[157 159  67 109 164 145 178 136  92 120]  A
[113 117 161 138 109 118 101 124 146 122]  Q
[154 161  74 111 160 142 172 134  97 114]  B
[137 140 110 122 139 130 142 130 118 131]  M
[134 138 116 124 135 133 139 129 121 136]  X
[105 102 175 143 100 117  89 122 155 107]  R
[176 183  28  97 188 153 209 142  70 151]  G
[152 147  79 113 157 141 168 135  99 120]  H
[123 117 101 109 146 138 124 113 161 118]  Z
[176 208 142 188  97 183 151  70  28 153]  D
[154 161  74 111 160 142 172 134  87 121]  V
order: [151  70 142 209 153 188  97  28 183 176] => G
order: [133 121 135 134 136 116 124 139 138 129] => X
order: [124 122 101 117 146 138 161 118 109 113] => Q

[124 105 141 131 132 131 136 127 121 140 129 157 128 132 130 126 140 117
 145 121 107 122]  Faba
[132 124 105 132 131 140 126 129 141 136 145 122 131 128 157 130 116 121
 127 139 121 107]  zogo
[126 140 136 121 132 129 117 105 145 107 124 128 128 130 140 157 121 122
 141 132 131 131]  savu
[122 129 157 107 121 140 130 145 140 136 121 127 105 141 128 131 116 132
 124 131 132 126]  fute
[127 159 157 136 121  95 124 105 126  98 136 111 134 119 113 135 142 133
 148 134 110 130]  Buzok
order: [121 127 105 141 128 131 116 132 124 131 132 126 122 129 157 107 121 140
 130 145 140 136] => fute
order: [117 145 121 107 122 124 105 141 131 132 131 136 127 121 140 129 157 128
 132 130 126 140] => Faba
order: [126 140 117 145 121 107 122 124 105 141 131 132 131 136 127 121 140 129
 157 128 132 130] => Faba
order: [130 110 134 148 133 142 135 113 119 134 111 136  98 126 105 124  95 121
 136 157 159 127] => Buzok
order: [116 140 105 128 130 141 126 132 136 145 139 131 122 132 129 107 121 124
 131 127 157 121] => zogo
order: [105 107 116 121 121 122 124 126 127 128 129 130 131 131 132 132 136 140
 140 141 145 157] => fute

[143 106 147 135 136 115 152 131 105 104] -> dipeb
[148 104 143 106 152 136 131 115 135 105] -> Gosal
[ 77 178 133 134  82 120  88 187  37 185] -> kovar
[111 156  95 159 111  99 158 146 127 147] -> lak
[186 187  77 134  37 178  82  88 120 133] -> labob
[ 69 197  93 182  66  95 124 172  91 195] -> Bet
[135 105 115 104 136 143 147 106 132 152] -> sol
[215  32 142  96 216 156 175  41 235  33] -> devi
order: [ 41 175 216 215 142  32  96 235 156  33] => devi
order: [197  93 182  66  95 124 172  91 195  69] => Bet
order: [105 104 143 106 147 135 136 115 152 131] => dipeb
order: [106 104 136 148 143 135 115 131 152 105] => Gosal
order: [104 105 106 115 131 135 136 143 147 152] => dipeb
order: [178 133 134  82 120  88 187  37 185  77] => kovar
order: [104 143 106 147 135 136 115 152 131 105] => dipeb

[190 139 157 183  74 173]  pobag
[ 68  69 132 209 182 170]  dedu
[ 68 182 209  69 171  79]  movu
[ 68 182 209  69 171 132]  kule
[139  74 173 156 190 183]  batim
order: [173 183 139 190 156  74] => batim
order: [ 74 139 157 173 183 190] => pobag
order: [170 182 209 132  69  68] => dedu
order: [ 68  69 132 170 182 209] => dedu
order: [ 69 171 132  68 182 209] => kule
order: [ 68  69 132 171 182 209] => kule
order: [171  79  68 182 209  69] => movu

[102 152 124 102 130 132 140 112 129 169 128 121 109 113 114 120 138 132
 116 121 121 144 155 127]  tufi
[ 70  88 134 152  70  96  52  99 129  43 148 185 129 232 235 174 205 191
 105 145  48  90 167  97]  guf
[122 135 133 111 125  98 121 143 139 120 120 110 118 128 141 126 131 136
 132 124 123 128 122 110]  rinu
[135 113 113 135 127 111 125 132 118 121 115 122 130 126 124 126 124 133
 126 121 116 138 124 127]  dad
[139 133 110 110 125 118 141 132 131 129 126 120  98 123 111 122 122 135
 121 143 136 124 120 128]  Lifem
[ 99 167 185 191  70 174 145 129 152  52 129  97  48 148  90 134 232 205
  43  88  96  70 234 105]  Tatav
[112  92 157 112 113 124 132 126 149  93 129 113 129 150  78 110 129 106
 127 145 175 127 125 132]  zulod
[131 128 128 125 113 124 121 119 131 126 127 113 128 129 119 116 134 126
 127 130 132 118 133 118]  reb
[137 127 132 116 126 135 133 113 126 111 126 124 130 127 115 124 121 113
 124 135 122 121 125 118]  veta
[133 117 127 131 123 135 127 144 136 131 122 129 127 130 127 133 123 133
 123 121 139 124 123 122]  funa
order: [111 113 113 115 116 118 121 121 122 124 124 124 125 126 126 126 127 127
 130 132 133 135 135 137] => veta
order: [122  98 141 133 125 132 129 120 111 110 110 126 143 122 135 121 124 136
 123 139 131 128 118 120] => Lifem
order: [ 98 110 110 111 118 120 120 121 122 122 123 124 125 126 128 129 131 132
 133 135 136 139 141 143] => Lifem
order: [102 102 109 112 113 114 116 120 121 121 121 124 127 128 129 130 132 132
 138 140 144 152 155 169] => tufi
order: [167  97  70  88 134 152  70  96  52  99 129  43 148 185 129 232 235 174
 205 191 105 145  48  90] => guf
order: [122 123 124 139 121 123 133 123 133 127 130 127 129 122 131 136 144 127
 135 123 131 127 117 133] => funa

[174 122 101 138  88 228 118  63 165 138 227 156 138 136] = kam
[174 101 118 227 165 138 122  63 138 138 136 157 233  88] = maku
[233 138  64 156 227 138 136 165 101  88 122 138 118 174] = zipif
[174 122 101 138  88 233 118  63 165 138 227 156 138 136] = Kiku
[ 88 138 165 118 136 233 138 101 227 137  63 157 122 174] = fub
[236  24 150  90 124 128 160 159 151 129 108 156 122 107] = nonap
order: [ 63  88 101 118 122 136 138 138 138 156 165 174 227 233] => Kiku
order: [156  63 122 118 101 138 136 138 233 227  88 165 138 174] => Kiku
order: [138 138 136 157 233  88 174 101 118 227 165 138 122  63] => maku
order: [101 227 137  63 157 122 174  88 138 165 118 136 233 138] => fub
order: [136 138 156 227 138 165  63 118 233  88 138 101 122 174] => Kiku

